Here is a tiny trained network, its code and every weight. The questions are about switching its units off for an input and a class, where a switched-off unit gives its printed mean instead of its output.

import numpy as np


def w(rows, s, z=0):
    codes = np.array(rows[::2]) - 128.0
    scale = np.full(codes.shape[1], s)
    scale[-1] = z or s
    return codes * scale


def norm(h):
    return h / np.sqrt((h * h).mean(-1, keepdims=True) + 1e-5)


def f(y):
    return y / 2 * (1 + np.tanh(0.7978845608 * (y + 0.044715 * y**3)))


def log_softmax(a):
    a = a - a.max(-1, keepdims=True)
    return a - np.log(np.exp(a).sum(-1, keepdims=True))


def net(x, mask):
    res = np.array(x, float).reshape(1, 7) / 4 @ E
    u = 0
    for l in range(2):
        y = f(norm(res) @ A[l][:, :-1].T + A[l][:, -1])
        res = res + np.where(mask[u : u + 11], y, B[l][:, -1]) @ B[l][:, :-1]
        u += 11
    return log_softmax(norm(res)[-1] @ U[:, :-1].T + U[:, -1])


A, B = {}, {}
E = w([
[134,8,107,166,142,116,155,214,160,186],'x0',
[10,97,168,197,84,86,192,98,141,96],'x1',
[121,143,171,108,97,146,118,146,159,145],'x2',
[123,132,132,123,128,127,123,130,135,133],'x3',
[71,153,40,196,119,166,58,135,147,158],'x4',
[70,114,115,87,110,152,132,171,2,129],'x5',
[116,152,203,155,242,190,144,57,88,223],'x6',
],0.0068)
A[0] = w([
[147,237,94,159,75,111,65,15,82,108,43],'L0N0',
[82,133,131,222,69,106,45,94,132,172,75],'L0N1',
[186,137,168,59,149,85,187,139,86,107,4],'L0N2',
[103,71,156,158,168,44,104,156,124,248,160],'L0N3',
[239,111,148,73,177,106,50,205,122,160,59],'L0N4',
[179,96,210,103,121,101,147,128,89,95,85],'L0N5',
[141,183,97,175,170,78,181,173,181,126,167],'L0N6',
[71,119,128,3,92,175,167,128,31,124,140],'L0N7',
[151,110,103,129,59,68,48,151,98,48,15],'L0N8',
[69,134,154,230,77,78,168,138,91,115,62],'L0N9',
[116,49,142,87,161,145,118,224,43,99,129],'L0N10',
],0.0066,0.0039)
B[0] = w([
[220,2,159,146,2,130,111,140,92,170,215],'L0N0',
[115,134,131,84,234,71,60,167,110,123,176],'L0N1',
[104,142,173,83,132,41,113,104,144,170,161],'L0N2',
[182,55,166,102,33,175,161,181,109,51,239],'L0N3',
[113,168,179,222,140,51,154,197,115,101,254],'L0N4',
[97,87,63,43,154,69,89,67,121,152,170],'L0N5',
[154,120,96,142,92,153,184,148,170,203,184],'L0N6',
[70,236,19,178,125,142,205,66,176,192,252],'L0N7',
[103,144,136,78,190,213,143,151,170,55,189],'L0N8',
[144,202,204,210,110,84,92,148,141,109,194],'L0N9',
[124,150,64,186,77,133,186,133,152,194,229],'L0N10',
],0.0067,0.0039)
A[1] = w([
[191,130,133,112,156,88,176,69,216,120,2],'L1N0',
[114,79,150,62,150,56,219,120,143,148,72],'L1N1',
[116,145,66,62,128,80,180,124,180,86,111],'L1N2',
[73,117,173,176,102,52,136,77,105,90,113],'L1N3',
[137,135,104,112,94,91,137,184,148,72,38],'L1N4',
[137,127,193,148,209,182,183,81,90,187,112],'L1N5',
[100,107,68,181,143,167,14,172,151,135,121],'L1N6',
[187,186,82,123,159,106,100,162,99,164,93],'L1N7',
[150,217,160,79,68,120,102,2,76,79,84],'L1N8',
[214,191,102,97,132,145,98,174,70,131,111],'L1N9',
[182,117,147,155,116,120,105,105,213,128,106],'L1N10',
],0.0093,0.0035)
B[1] = w([
[37,176,87,128,120,156,139,81,99,177,200],'L1N0',
[146,134,160,112,132,93,88,105,93,179,207],'L1N1',
[150,142,171,109,138,194,86,86,84,95,220],'L1N2',
[137,139,171,118,199,105,162,165,187,114,208],'L1N3',
[141,104,127,102,153,188,94,131,139,97,207],'L1N4',
[132,133,91,76,88,172,80,139,141,10,237],'L1N5',
[140,131,165,97,141,99,108,37,86,171,242],'L1N6',
[80,132,194,140,150,95,172,124,174,92,202],'L1N7',
[179,59,97,173,121,111,118,186,130,180,254],'L1N8',
[69,124,176,157,160,86,165,155,175,107,221],'L1N9',
[85,154,64,142,115,139,182,148,81,127,228],'L1N10',
],0.013,0.0048)
U = w([
[93,152,214,203,231,57,189,202,202,63,26],'0',
[156,86,111,76,128,238,81,127,134,10,40],'1',
[217,24,100,197,86,113,140,175,121,181,121],'2',
[130,136,170,111,169,82,98,77,84,182,254],'3',
[68,204,31,179,101,170,225,110,130,168,7],'4',
],0.013,0.0043)

Each question gives the input, the list of numbers given to net, and the class t.
The units are the neurons (one row each of A and B). Each row of codes is followed by its name. A weight is (code - 128) times the scale printed after its matrix; where a second scale follows, it is the last column's (A, B and U).
mask holds one flag per neuron, layer by layer. A switched-off neuron (its flag False) gives its mean, the last column of its row in B, instead of its output. The means were averaged over made-up inputs and are rounded, as every weight is.
A unit's drop is (log p(t) with every unit on - log p(t) with that unit switched off) / (log p(t) with every unit on - log p(t) with every unit switched off).
The circuit of an input: a set's keep is (log p(t) with only the set's units on - log p(t) with every unit switched off) / (log p(t) with every unit on - log p(t) with every unit switched off). Starting from the 12 units with the biggest drops (on a tie, the unit counted first), units are removed one at a time, each time the one whose removal leaves the highest keep (on an exact tie, the one counted first), for as long as the keep stays at least 0.8.
circuit, biggest first: the units of the circuit, biggest drop first
unit that matters most: the unit with the biggest drop
k most important neurons: the k neurons with the biggest drops, biggest first
drop when u is switched off: that unit's drop, to one decimal
input [-4,-5,-6,8,-2,-8,-3], class 4: unit that matters most	L1N0
input [-3,8,7,0,8,-1,-7], class 0: 3 most important neurons	[L1N3 L0N9 L1N5]
input [-5,-2,6,0,-8,-4,-6], class 3: 4 most important neurons	[L1N1 L0N2 L1N5 L1N0]
input [0,8,6,4,5,8,-4], class 0: 4 most important neurons	[L1N3 L0N9 L1N10 L1N0]
input [-8,-8,4,8,-4,-8,-3], class 0: 3 most important neurons	[L1N9 L0N7 L0N4]
input [2,2,1,0,-3,0,-3], class 1: 2 most important neurons	[L1N2 L1N4]
input [-3,-8,5,2,6,-7,-6], class 0: 3 most important neurons	[L1N9 L1N7 L0N7]
input [2,1,-8,1,2,3,-3], class 1: 3 most important neurons	[L0N8 L1N10 L1N0]
input [-1,0,-2,-7,1,8,-7], class 4: 2 most important neurons	[L0N7 L0N10]
input [-8,-3,3,-5,7,5,6], class 2: circuit, biggest first	[L1N8 L0N0]
input [7,7,3,-2,2,-8,7], class 4: 3 most important neurons	[L1N10 L0N4 L0N6]
input [-8,6,5,-1,1,7,-7], class 2: 2 most important neurons	[L1N8 L0N0]
input [7,5,6,3,5,-8,-6], class 4: 2 most important neurons	[L1N10 L1N8]
input [0,-8,-4,1,-8,-6,2], class 0: unit that matters most	L0N4
input [-3,3,-2,-4,5,3,-2], class 3: circuit, biggest first	[L1N6 L0N1]
input [5,-8,-7,7,-3,-4,7], class 0: drop when L0N4 is switched off	0.8
input [5,-5,1,0,0,-6,4], class 4: drop when L0N6 is switched off	0.1
input [2,2,-5,6,-5,3,2], class 3: drop when L0N5 is switched off	0.1
